In the rows, zero is written as 128.
Each row is followed by its class.
113; 145; 130; 165; 123; 133; 130; 145; 160; 120; 112; 120; 105; 148; 124; 127; 122; 122; 118; 125; 133; 106; 100; 150; 119; 159; 153; 122; 97; 108; 126; 142; 133; 127; 123; 124	<141>
137; 106; 138; 132; 146; 136; 153; 137; 124; 78; 117; 108; 167; 141; 104; 127; 126; 140; 126; 119; 131; 133; 129; 142; 112; 131; 131; 131; 124; 138; 145; 133; 149; 118; 145; 134	<189>
126; 124; 136; 157; 108; 142; 114; 151; 133; 106; 118; 127; 126; 115; 107; 156; 145; 141; 103; 128; 116; 141; 129; 130; 116; 154; 114; 102; 96; 101; 143; 97; 125; 149; 142; 137	<141>
149; 172; 107; 155; 114; 115; 111; 119; 117; 151; 135; 126; 108; 115; 115; 99; 140; 123; 111; 109; 129; 127; 116; 132; 103; 161; 109; 143; 133; 115; 132; 121; 129; 111; 124; 135	<189>
118; 108; 120; 144; 86; 136; 138; 117; 121; 165; 114; 137; 184; 112; 122; 126; 106; 119; 137; 120; 134; 147; 135; 132; 144; 144; 136; 123; 95; 157; 134; 123; 132; 147; 119; 119	<111>
156; 107; 118; 133; 122; 150; 129; 114; 119; 150; 114; 120; 136; 129; 105; 99; 116; 123; 133; 144; 115; 137; 106; 100; 92; 149; 121; 127; 128; 132; 131; 149; 136; 143; 146; 128	<90>
104; 128; 126; 127; 146; 140; 136; 139; 171; 106; 107; 123; 110; 133; 145; 119; 131; 144; 124; 136; 135; 124; 107; 95; 137; 135; 154; 129; 113; 115; 104; 135; 138; 107; 93; 113	<90>
130; 110; 118; 172; 139; 127; 143; 123; 125; 98; 91; 137; 98; 141; 120; 126; 128; 124; 109; 128; 119; 120; 137; 98; 111; 162; 129; 124; 105; 108; 130; 144; 135; 136; 133; 133	<141>
117; 135; 126; 148; 141; 140; 126; 146; 123; 85; 124; 116; 120; 144; 106; 125; 116; 140; 116; 130; 163; 135; 152; 148; 114; 133; 190; 120; 131; 93; 152; 132; 167; 133; 157; 143	<98>
98; 96; 167; 142; 120; 147; 123; 130; 128; 147; 116; 119; 131; 110; 135; 149; 117; 120; 108; 112; 137; 129; 107; 168; 127; 140; 145; 101; 107; 143; 130; 126; 156; 138; 157; 120	<94>
114; 147; 123; 154; 112; 153; 139; 141; 135; 153; 139; 145; 161; 131; 154; 108; 122; 121; 131; 118; 141; 116; 110; 164; 127; 141; 136; 129; 103; 139; 135; 173; 111; 132; 141; 132	<189>
132; 120; 111; 113; 175; 117; 130; 122; 127; 167; 117; 147; 144; 123; 135; 163; 150; 128; 131; 121; 114; 144; 125; 97; 113; 156; 138; 108; 128; 83; 107; 123; 115; 161; 145; 132	<185>
136; 116; 134; 129; 121; 132; 121; 135; 133; 142; 125; 126; 133; 141; 143; 131; 115; 109; 120; 133; 135; 122; 117; 130; 129; 134; 130; 118; 124; 136; 128; 157; 153; 131; 140; 124	<98>
126; 98; 132; 97; 137; 126; 151; 115; 128; 168; 118; 125; 139; 127; 118; 126; 129; 120; 115; 138; 119; 151; 136; 142; 120; 114; 163; 122; 123; 135; 120; 126; 134; 138; 148; 125	<90>
140; 150; 127; 111; 127; 111; 111; 131; 116; 153; 130; 120; 91; 150; 96; 139; 121; 110; 122; 117; 111; 111; 136; 149; 113; 145; 147; 136; 117; 113; 133; 134; 120; 108; 153; 132	<141>
106; 166; 96; 170; 131; 70; 124; 140; 108; 107; 163; 157; 180; 106; 121; 143; 119; 111; 132; 73; 159; 139; 113; 159; 152; 137; 85; 119; 132; 167; 129; 60; 156; 96; 42; 104	<185>
135; 140; 85; 115; 161; 134; 179; 140; 145; 100; 130; 131; 170; 135; 104; 126; 147; 131; 127; 120; 79; 126; 139; 125; 111; 164; 112; 135; 110; 116; 120; 121; 101; 132; 133; 120	<185>
136; 141; 117; 129; 135; 106; 134; 131; 128; 157; 107; 121; 132; 121; 124; 131; 132; 112; 107; 119; 143; 130; 89; 118; 114; 172; 139; 116; 124; 103; 100; 144; 145; 125; 134; 140	<185>
132; 119; 159; 175; 85; 144; 137; 142; 136; 143; 129; 105; 173; 156; 82; 60; 102; 132; 151; 137; 186; 119; 99; 157; 118; 105; 127; 136; 98; 161; 154; 137; 118; 128; 107; 116	<119>
90; 121; 156; 155; 162; 138; 105; 129; 144; 154; 132; 159; 129; 115; 136; 131; 151; 146; 146; 107; 179; 132; 138; 105; 122; 105; 117; 112; 102; 112; 118; 103; 107; 113; 133; 114	<94>
136; 135; 118; 116; 128; 121; 118; 158; 145; 127; 137; 127; 166; 148; 103; 161; 130; 121; 122; 138; 128; 166; 114; 151; 135; 117; 139; 126; 120; 127; 134; 107; 148; 137; 113; 134	<90>
117; 130; 129; 123; 133; 114; 140; 126; 127; 111; 128; 119; 145; 130; 105; 117; 119; 140; 145; 121; 147; 116; 131; 128; 123; 128; 149; 122; 128; 124; 115; 128; 123; 115; 126; 130	<185>
106; 135; 144; 234; 90; 120; 189; 106; 125; 109; 110; 166; 74; 109; 123; 38; 134; 85; 110; 126; 181; 111; 129; 131; 121; 91; 50; 161; 72; 208; 118; 133; 126; 101; 60; 118	<55>
143; 126; 140; 119; 111; 84; 134; 119; 97; 122; 137; 125; 138; 119; 93; 163; 123; 138; 139; 134; 141; 117; 138; 152; 110; 134; 116; 114; 130; 130; 142; 95; 151; 165; 119; 128	<98>
125; 118; 121; 126; 112; 117; 136; 132; 133; 88; 140; 112; 156; 138; 77; 139; 129; 138; 130; 117; 110; 130; 133; 146; 111; 129; 135; 99; 119; 126; 132; 111; 152; 106; 134; 134	<141>
123; 140; 137; 122; 157; 90; 141; 128; 144; 128; 139; 125; 138; 136; 124; 141; 134; 130; 130; 114; 163; 109; 145; 185; 115; 114; 119; 151; 116; 122; 126; 110; 146; 84; 146; 135	<94>
107; 123; 98; 60; 98; 150; 40; 118; 52; 226; 105; 147; 177; 125; 158; 155; 156; 66; 149; 76; 110; 151; 82; 159; 148; 102; 144; 119; 160; 115; 128; 190; 47; 66; 194; 141	<141>
143; 127; 136; 107; 108; 109; 146; 145; 129; 133; 128; 97; 160; 132; 120; 137; 114; 123; 111; 136; 133; 121; 122; 116; 126; 144; 143; 129; 133; 119; 126; 129; 131; 144; 134; 125	<189>
129; 104; 134; 130; 104; 138; 121; 116; 123; 135; 103; 123; 143; 119; 118; 136; 120; 130; 130; 136; 107; 131; 130; 139; 118; 129; 131; 103; 118; 139; 126; 114; 128; 153; 136; 109	<98>
138; 151; 123; 123; 105; 121; 120; 115; 102; 128; 102; 143; 88; 103; 116; 120; 157; 123; 115; 126; 112; 134; 122; 108; 134; 163; 107; 127; 112; 121; 120; 125; 99; 139; 115; 137	<141>
114; 126; 145; 111; 138; 117; 138; 116; 104; 104; 111; 130; 68; 134; 111; 75; 125; 116; 117; 132; 133; 97; 146; 139; 126; 147; 145; 116; 142; 90; 125; 153; 108; 116; 158; 136	<94>
134; 130; 137; 134; 120; 132; 145; 117; 159; 160; 123; 122; 94; 132; 135; 89; 137; 112; 132; 132; 124; 111; 134; 117; 108; 135; 114; 140; 103; 99; 116; 140; 120; 111; 127; 131	<111>
132; 95; 200; 112; 81; 121; 141; 111; 70; 46; 110; 95; 113; 98; 118; 145; 122; 134; 147; 117; 125; 112; 145; 81; 108; 93; 84; 124; 119; 167; 109; 97; 133; 116; 90; 107	<94>
122; 111; 129; 140; 130; 130; 125; 125; 140; 98; 116; 129; 140; 145; 98; 114; 136; 155; 124; 135; 136; 137; 136; 138; 160; 138; 144; 122; 123; 146; 144; 138; 140; 132; 128; 131	<98>
124; 140; 132; 111; 121; 100; 147; 118; 104; 94; 133; 119; 131; 142; 111; 111; 141; 129; 132; 120; 140; 121; 143; 131; 122; 127; 152; 138; 132; 113; 121; 132; 120; 119; 122; 125	<94>
108; 120; 117; 108; 133; 160; 130; 142; 148; 120; 120; 125; 121; 129; 140; 122; 123; 117; 128; 128; 118; 117; 132; 123; 127; 139; 132; 108; 113; 134; 113; 144; 112; 110; 168; 123	<119>
149; 100; 158; 178; 111; 129; 134; 126; 149; 162; 99; 137; 96; 97; 97; 111; 113; 118; 91; 161; 158; 133; 98; 95; 110; 152; 72; 121; 93; 162; 126; 127; 177; 163; 126; 141	<94>
112; 139; 121; 133; 126; 96; 124; 122; 102; 83; 113; 143; 121; 119; 117; 134; 142; 162; 113; 116; 153; 124; 126; 140; 145; 147; 154; 112; 115; 150; 128; 123; 134; 109; 124; 131	<141>
138; 107; 113; 160; 101; 155; 134; 98; 106; 92; 93; 124; 160; 117; 103; 128; 126; 169; 128; 119; 90; 141; 138; 148; 103; 133; 133; 125; 103; 164; 138; 128; 163; 119; 123; 125	<98>
130; 129; 136; 86; 163; 124; 127; 134; 111; 104; 115; 135; 115; 135; 112; 133; 146; 135; 131; 125; 119; 122; 124; 118; 153; 140; 130; 126; 137; 128; 137; 137; 101; 122; 137; 133	<141>
157; 98; 116; 81; 172; 119; 167; 88; 85; 140; 98; 96; 135; 130; 134; 128; 145; 113; 125; 121; 109; 115; 94; 139; 106; 154; 136; 175; 167; 112; 153; 146; 142; 143; 159; 131	<55>
98; 99; 136; 88; 120; 117; 141; 125; 126; 130; 116; 117; 167; 122; 122; 156; 120; 108; 148; 113; 135; 119; 107; 165; 166; 154; 137; 125; 120; 165; 118; 152; 117; 130; 154; 131	<185>
96; 122; 120; 139; 152; 151; 111; 140; 158; 124; 118; 122; 103; 157; 109; 110; 110; 143; 155; 138; 174; 95; 120; 133; 123; 109; 163; 150; 119; 146; 144; 147; 106; 109; 159; 120	<119>
98; 132; 104; 125; 136; 141; 114; 147; 144; 145; 130; 145; 136; 116; 178; 144; 133; 127; 116; 114; 138; 118; 92; 118; 149; 120; 118; 116; 129; 124; 119; 151; 139; 89; 106; 134	<119>
111; 121; 93; 140; 114; 143; 128; 127; 160; 188; 152; 146; 153; 127; 156; 106; 119; 103; 132; 134; 164; 139; 117; 113; 132; 146; 138; 151; 98; 166; 128; 160; 132; 137; 146; 114	<90>
108; 98; 178; 91; 154; 131; 170; 125; 109; 136; 139; 106; 138; 133; 91; 132; 128; 97; 167; 121; 197; 133; 141; 99; 131; 103; 145; 122; 133; 176; 118; 139; 111; 144; 174; 131	<119>
138; 144; 127; 188; 135; 159; 122; 139; 174; 103; 100; 129; 135; 150; 107; 95; 96; 134; 141; 143; 138; 139; 124; 156; 107; 145; 152; 121; 89; 132; 115; 130; 149; 137; 136; 132	<185>
153; 119; 130; 135; 116; 101; 112; 142; 123; 120; 126; 129; 115; 124; 98; 136; 107; 115; 102; 151; 138; 142; 130; 127; 112; 120; 117; 116; 124; 146; 127; 108; 160; 146; 138; 141	<185>
130; 128; 106; 136; 132; 147; 116; 139; 132; 101; 123; 135; 126; 120; 77; 111; 133; 137; 118; 127; 114; 140; 126; 123; 112; 139; 117; 112; 118; 118; 151; 109; 139; 113; 133; 139	<141>
98; 149; 112; 146; 119; 116; 132; 165; 102; 56; 107; 134; 132; 168; 152; 104; 76; 105; 158; 142; 181; 81; 123; 127; 156; 123; 179; 151; 149; 83; 143; 179; 87; 143; 92; 130	<185>
95; 137; 178; 118; 50; 112; 126; 160; 127; 125; 163; 107; 75; 159; 96; 114; 109; 74; 114; 134; 137; 121; 112; 96; 154; 90; 162; 68; 124; 163; 85; 151; 118; 134; 90; 112	<119>
133; 131; 136; 134; 96; 123; 123; 141; 145; 140; 152; 128; 135; 119; 141; 127; 109; 123; 120; 154; 146; 137; 114; 131; 119; 90; 128; 116; 129; 147; 119; 120; 159; 134; 103; 131	<90>
149; 120; 144; 140; 164; 118; 126; 152; 116; 178; 137; 125; 139; 141; 139; 157; 145; 118; 98; 129; 141; 114; 78; 131; 91; 123; 122; 100; 151; 95; 142; 147; 125; 142; 171; 140	<141>
118; 147; 112; 137; 132; 94; 128; 117; 118; 120; 119; 127; 101; 136; 98; 111; 124; 119; 135; 109; 153; 114; 114; 122; 110; 132; 152; 128; 130; 98; 127; 127; 151; 93; 90; 131	<141>
130; 127; 119; 133; 147; 134; 127; 119; 125; 133; 111; 123; 145; 138; 106; 141; 122; 146; 153; 118; 128; 127; 129; 146; 112; 136; 139; 133; 119; 119; 138; 109; 131; 131; 126; 127	<119>
132; 131; 127; 114; 156; 126; 156; 116; 127; 126; 114; 117; 101; 122; 139; 101; 110; 124; 107; 135; 111; 107; 134; 179; 120; 175; 176; 111; 140; 95; 140; 121; 137; 157; 164; 125	<141>
148; 133; 140; 103; 144; 148; 142; 127; 124; 123; 114; 118; 150; 113; 140; 100; 134; 151; 123; 128; 125; 132; 114; 127; 111; 119; 137; 134; 127; 134; 128; 131; 132; 115; 128; 123	<189>
133; 114; 144; 130; 110; 137; 137; 126; 135; 165; 111; 128; 133; 113; 118; 122; 125; 134; 117; 140; 116; 126; 121; 126; 108; 125; 124; 118; 106; 123; 128; 128; 120; 152; 126; 128	<189>
151; 156; 67; 132; 136; 127; 52; 119; 181; 89; 159; 144; 146; 149; 110; 145; 114; 174; 161; 135; 116; 159; 126; 159; 118; 91; 146; 159; 106; 223; 129; 94; 189; 89; 120; 115	<185>
113; 121; 115; 120; 96; 117; 111; 115; 105; 142; 108; 135; 110; 126; 105; 115; 123; 131; 120; 135; 125; 126; 147; 155; 126; 136; 151; 127; 118; 126; 128; 133; 97; 121; 156; 132	<90>
123; 143; 137; 99; 129; 106; 142; 129; 147; 123; 161; 137; 130; 134; 114; 102; 125; 115; 162; 132; 145; 116; 162; 183; 121; 100; 118; 135; 108; 121; 122; 114; 114; 114; 130; 137	<185>
132; 126; 152; 112; 131; 109; 136; 134; 170; 162; 123; 115; 167; 154; 110; 150; 122; 146; 146; 144; 157; 131; 125; 126; 149; 95; 156; 138; 108; 160; 111; 127; 142; 131; 101; 113	<98>
130; 118; 145; 111; 131; 127; 128; 125; 99; 115; 132; 102; 140; 124; 116; 138; 132; 99; 137; 104; 142; 136; 111; 110; 136; 141; 110; 138; 149; 113; 140; 115; 147; 123; 126; 131	<55>
143; 111; 144; 119; 119; 152; 141; 116; 128; 90; 117; 85; 136; 116; 134; 124; 132; 149; 123; 121; 90; 115; 156; 151; 92; 118; 125; 128; 129; 135; 124; 102; 122; 93; 186; 124	<111>
126; 124; 123; 138; 117; 112; 142; 117; 166; 159; 116; 129; 115; 132; 141; 94; 137; 107; 108; 146; 146; 121; 122; 114; 132; 148; 123; 139; 113; 120; 104; 152; 124; 132; 141; 127	<94>
151; 140; 119; 140; 128; 116; 131; 120; 102; 108; 121; 123; 126; 146; 103; 105; 123; 134; 130; 124; 129; 135; 135; 116; 120; 135; 131; 154; 134; 132; 132; 135; 135; 106; 107; 133	<90>
121; 124; 130; 127; 131; 115; 113; 139; 118; 121; 142; 131; 94; 146; 96; 119; 115; 124; 130; 130; 147; 112; 158; 140; 123; 119; 125; 127; 120; 136; 146; 115; 116; 118; 153; 129	<119>
111; 128; 130; 129; 140; 138; 150; 135; 119; 126; 128; 116; 135; 131; 109; 133; 133; 132; 124; 111; 138; 128; 130; 141; 126; 158; 147; 140; 117; 123; 137; 138; 122; 119; 148; 133	<90>
114; 89; 143; 138; 134; 124; 128; 97; 151; 82; 68; 148; 67; 119; 134; 116; 166; 117; 107; 146; 116; 164; 150; 137; 152; 122; 132; 113; 98; 158; 105; 106; 119; 146; 141; 127	<141>
